Here is a tiny trained network, its code and every weight. The questions are about switching its units off for an input and a class, where a switched-off unit gives its printed mean instead of its output.

import numpy as np


def w(rows, s, z=0):
    codes = np.array(rows[::2]) - 128.0
    scale = np.full(codes.shape[1], s)
    scale[-1] = z or s
    return codes * scale


def f(y):
    return np.maximum(y, 0)


def log_softmax(a):
    a = a - a.max(-1, keepdims=True)
    return a - np.log(np.exp(a).sum(-1, keepdims=True))


def net(x, mask):
    res = np.array(x, float).reshape(1, 4) / 4 @ E
    y = f(res @ A[0][:, :-1].T + A[0][:, -1])
    res = res + np.where(mask, y, B[0][:, -1]) @ B[0][:, :-1]
    return log_softmax(res[-1] @ U[:, :-1].T + U[:, -1])


A, B = {}, {}
E = w([
[105,79,39,176,166,181,154,160,80,49,96,11],'x0',
[95,153,107,148,203,46,32,50,80,1,164,163],'x1',
[95,60,168,168,94,4,180,57,124,195,134,64],'x2',
[103,24,147,116,168,219,161,123,148,76,248,156],'x3',
],0.009)
A[0] = w([
[179,182,124,126,154,211,121,122,109,119,109,191,68],'neuron 0',
[89,58,176,175,89,34,216,28,110,168,125,78,153],'neuron 1',
[133,81,163,102,142,183,130,174,126,79,163,140,159],'neuron 2',
[162,118,186,70,72,171,157,223,140,201,104,64,115],'neuron 3',
[167,121,138,107,68,189,196,143,113,150,102,119,100],'neuron 4',
[123,101,65,231,180,147,138,185,105,97,96,43,103],'neuron 5',
[218,134,144,94,81,146,177,169,172,156,135,131,112],'neuron 6',
[92,69,101,200,151,85,126,147,148,139,123,59,135],'neuron 7',
[198,178,102,138,116,102,129,175,139,159,107,98,119],'neuron 8',
[163,164,164,94,97,118,146,72,183,133,151,213,91],'neuron 9',
[168,139,94,147,127,97,84,152,122,152,40,132,99],'neuron 10',
[144,132,180,61,99,118,118,79,96,166,132,170,87],'neuron 11',
[106,84,91,95,85,140,124,139,126,118,172,166,187],'neuron 12',
[82,70,143,122,144,173,139,107,165,133,190,162,107],'neuron 13',
[211,160,78,90,182,190,77,199,141,99,118,214,118],'neuron 14',
[94,17,158,157,152,111,171,99,132,143,185,138,108],'neuron 15',
[100,108,104,114,110,177,114,158,82,93,86,77,128],'neuron 16',
[117,116,167,86,108,112,79,139,170,149,119,164,76],'neuron 17',
[113,94,90,108,123,123,126,131,130,111,142,41,85],'neuron 18',
[113,117,125,82,142,138,187,180,151,77,201,160,73],'neuron 19',
[68,171,185,128,101,120,126,140,90,138,67,130,197],'neuron 20',
[167,70,174,144,102,191,171,154,110,143,96,135,87],'neuron 21',
[113,42,148,112,167,160,172,105,196,85,165,137,105],'neuron 22',
[170,123,157,45,92,89,76,168,139,179,155,229,151],'neuron 23',
[93,142,124,109,158,114,41,94,97,88,144,116,98],'neuron 24',
[177,216,118,117,126,61,154,101,93,108,39,111,109],'neuron 25',
[145,109,62,159,128,134,114,133,167,118,121,95,247],'neuron 26',
[132,72,144,146,183,150,113,173,166,137,164,149,101],'neuron 27',
[100,151,100,148,152,161,187,138,137,77,87,47,96],'neuron 28',
[146,222,121,127,66,92,83,170,155,138,56,133,91],'neuron 29',
[157,80,141,140,77,188,179,123,179,180,130,109,177],'neuron 30',
[189,216,94,84,123,143,139,191,185,63,109,137,165],'neuron 31',
[137,170,82,108,162,187,149,127,130,90,105,107,126],'neuron 32',
[166,212,208,50,122,148,100,112,157,152,171,206,140],'neuron 33',
[130,135,171,125,142,164,133,87,183,131,199,132,103],'neuron 34',
[143,91,138,87,104,164,169,184,140,200,112,103,113],'neuron 35',
[112,136,109,153,206,38,74,60,65,1,145,191,105],'neuron 36',
[137,145,101,172,85,73,120,132,128,119,67,74,112],'neuron 37',
[127,111,79,123,130,204,91,170,57,95,83,96,114],'neuron 38',
[89,146,126,160,167,76,67,35,116,103,175,191,129],'neuron 39',
[150,145,118,127,119,185,116,219,107,119,159,160,124],'neuron 40',
],0.009,0.012)
B[0] = w([
[254,113,139,119,81,88,115,80,99,190,124,72,165],'neuron 0',
[244,29,206,51,187,89,81,33,172,84,67,174,237],'neuron 1',
[69,116,108,141,110,141,68,96,114,65,84,127,194],'neuron 2',
[147,166,111,159,102,137,184,170,187,82,143,112,196],'neuron 3',
[147,198,105,218,102,107,186,139,175,96,182,123,168],'neuron 4',
[71,114,160,111,83,117,164,136,78,236,199,70,196],'neuron 5',
[146,130,101,137,115,89,157,181,174,96,153,82,172],'neuron 6',
[137,82,197,94,199,123,171,71,134,134,153,105,183],'neuron 7',
[120,129,69,155,84,172,84,153,132,94,75,123,158],'neuron 8',
[72,125,111,45,82,88,200,132,28,210,178,101,171],'neuron 9',
[103,97,58,142,60,193,80,128,84,102,93,116,159],'neuron 10',
[124,111,158,86,113,119,155,101,63,194,202,87,158],'neuron 11',
[58,132,123,137,134,153,74,136,125,97,81,187,180],'neuron 12',
[89,135,78,158,44,206,94,90,71,94,46,95,175],'neuron 13',
[243,61,186,75,128,65,111,34,165,96,94,160,211],'neuron 14',
[141,92,107,139,65,150,64,89,131,121,38,94,185],'neuron 15',
[63,125,196,116,120,88,144,114,85,180,190,86,173],'neuron 16',
[143,113,131,120,100,111,146,104,84,205,164,63,147],'neuron 17',
[139,114,147,100,88,126,153,106,94,174,151,31,155],'neuron 18',
[136,148,90,188,60,154,127,63,82,100,76,108,161],'neuron 19',
[64,96,119,131,124,120,89,125,167,96,99,133,182],'neuron 20',
[142,136,110,160,74,113,176,156,131,121,138,77,160],'neuron 21',
[114,113,90,152,59,153,100,139,88,113,64,142,181],'neuron 22',
[63,84,149,89,178,151,164,126,108,163,195,86,200],'neuron 23',
[176,134,72,186,87,156,192,201,161,83,204,141,179],'neuron 24',
[100,134,60,148,61,199,88,103,115,77,86,111,181],'neuron 25',
[54,111,120,80,251,117,100,137,171,132,178,174,211],'neuron 26',
[107,160,77,176,54,136,72,127,64,121,71,89,158],'neuron 27',
[110,109,127,94,122,92,161,162,60,163,189,49,169],'neuron 28',
[88,122,85,179,98,217,91,83,79,98,104,80,174],'neuron 29',
[131,162,104,170,158,112,132,180,182,72,148,205,202],'neuron 30',
[178,105,162,67,152,84,44,67,169,64,82,145,195],'neuron 31',
[165,90,210,101,156,85,139,67,154,149,112,176,172],'neuron 32',
[63,61,157,61,144,129,160,111,102,198,200,95,206],'neuron 33',
[101,96,66,117,75,155,98,118,75,134,116,103,158],'neuron 34',
[159,175,91,157,117,109,198,157,192,104,176,160,180],'neuron 35',
[189,156,71,185,103,111,236,216,187,57,166,122,249],'neuron 36',
[115,109,123,132,97,191,78,92,97,88,106,121,170],'neuron 37',
[91,100,178,67,169,127,179,78,103,181,207,38,183],'neuron 38',
[141,144,83,140,120,111,192,188,201,85,167,121,214],'neuron 39',
[193,80,147,131,122,88,101,112,147,63,95,150,177],'neuron 40',
],0.0064,0.018)
U = w([
[177,148,76,167,111,121,208,209,204,113,171,116,110],'0',
[244,71,211,90,130,109,106,54,152,138,89,121,102],'1',
[51,97,159,85,123,129,169,125,64,211,201,71,111],'2',
[69,118,43,156,73,182,64,112,83,118,46,99,115],'3',
[16,104,157,94,203,132,84,148,214,118,127,177,252],'4',
[135,160,152,156,168,150,112,145,122,187,134,152,117],'5',
[93,182,157,156,143,119,122,137,119,154,118,155,120],'6',
[120,171,133,123,130,136,127,156,82,173,99,149,116],'7',
],0.011,0.018)

Each question gives the input, the list of numbers given to net, and the class t.
The units are the neurons (one row each of A and B). Each row of codes is followed by its name. A weight is (code - 128) times the scale printed after its matrix; where a second scale follows, it is the last column's (A, B and U).
mask holds one flag per neuron, in row order. A switched-off neuron (its flag False) gives its mean, the last column of its row in B, instead of its output. The means were averaged over made-up inputs and are rounded, as every weight is.
A unit's drop is (log p(t) with every unit on - log p(t) with that unit switched off) / (log p(t) with every unit on - log p(t) with every unit switched off).
The circuit of an input: a set's keep is (log p(t) with only the set's units on - log p(t) with every unit switched off) / (log p(t) with every unit on - log p(t) with every unit switched off). Starting from the 12 units with the biggest drops (on a tie, the unit counted first), units are removed one at a time, each time the one whose removal leaves the highest keep (on an exact tie, the one counted first), for as long as the keep stays at least 0.8.
units of the circuit, in order: the units of the circuit, biggest drop first
most important unit: the unit with the biggest drop
top k neurons: the k neurons with the biggest drops, biggest first
drop when u is switched off: that unit's drop, to one decimal
input [8,-6,-6,-5], class 2: units of the circuit, in order -> (neuron 38)
input [-1,1,-8,-7], class 1: top 2 neurons -> (neuron 14; neuron 31)
input [8,2,-7,-4], class 2: top 2 neurons -> (neuron 5; neuron 1)
input [1,3,-2,-2], class 4: top 3 neurons -> (neuron 3; neuron 35; neuron 4)
input [-6,8,6,3], class 0: top 2 neurons -> (neuron 36; neuron 39)
input [4,4,-3,-1], class 0: top 4 neurons -> (neuron 36; neuron 1; neuron 33; neuron 24)
input [-8,-5,-7,-4], class 2: top 2 neurons -> (neuron 33; neuron 23)
input [-2,-3,4,5], class 3: top 3 neurons -> (neuron 14; neuron 13; neuron 15)
input [-6,0,5,-3], class 2: top 3 neurons -> (neuron 14; neuron 9; neuron 23)
input [0,5,-7,7], class 1: top 2 neurons -> (neuron 14; neuron 32)
input [-8,3,-6,4], class 2: top 3 neurons -> (neuron 33; neuron 9; neuron 1)
input [5,8,8,-3], class 0: top 4 neurons -> (neuron 36; neuron 39; neuron 24; neuron 14)
input [5,-7,4,-8], class 3: top 4 neurons -> (neuron 36; neuron 37; neuron 10; neuron 29)
input [-3,-6,8,7], class 1: units of the circuit, in order -> (neuron 1)
input [4,0,-7,-7], class 1: top 4 neurons -> (neuron 14; neuron 31; neuron 32; neuron 38)
input [6,6,-5,5], class 0: top 2 neurons -> (neuron 36; neuron 1)
input [-3,-1,1,-1], class 4: top 2 neurons -> (neuron 5; neuron 38)
input [-7,5,-1,-5], class 2: drop when neuron 33 is switched off -> 0.1
input [6,4,-8,0], class 1: drop when neuron 5 is switched off -> 0.0
input [-8,2,-1,-8], class 2: drop when neuron 11 is switched off -> 0.2
input [-3,-3,-5,-7], class 3: drop when neuron 29 is switched off -> 0.3
input [2,-6,3,-7], class 3: most important unit -> neuron 36
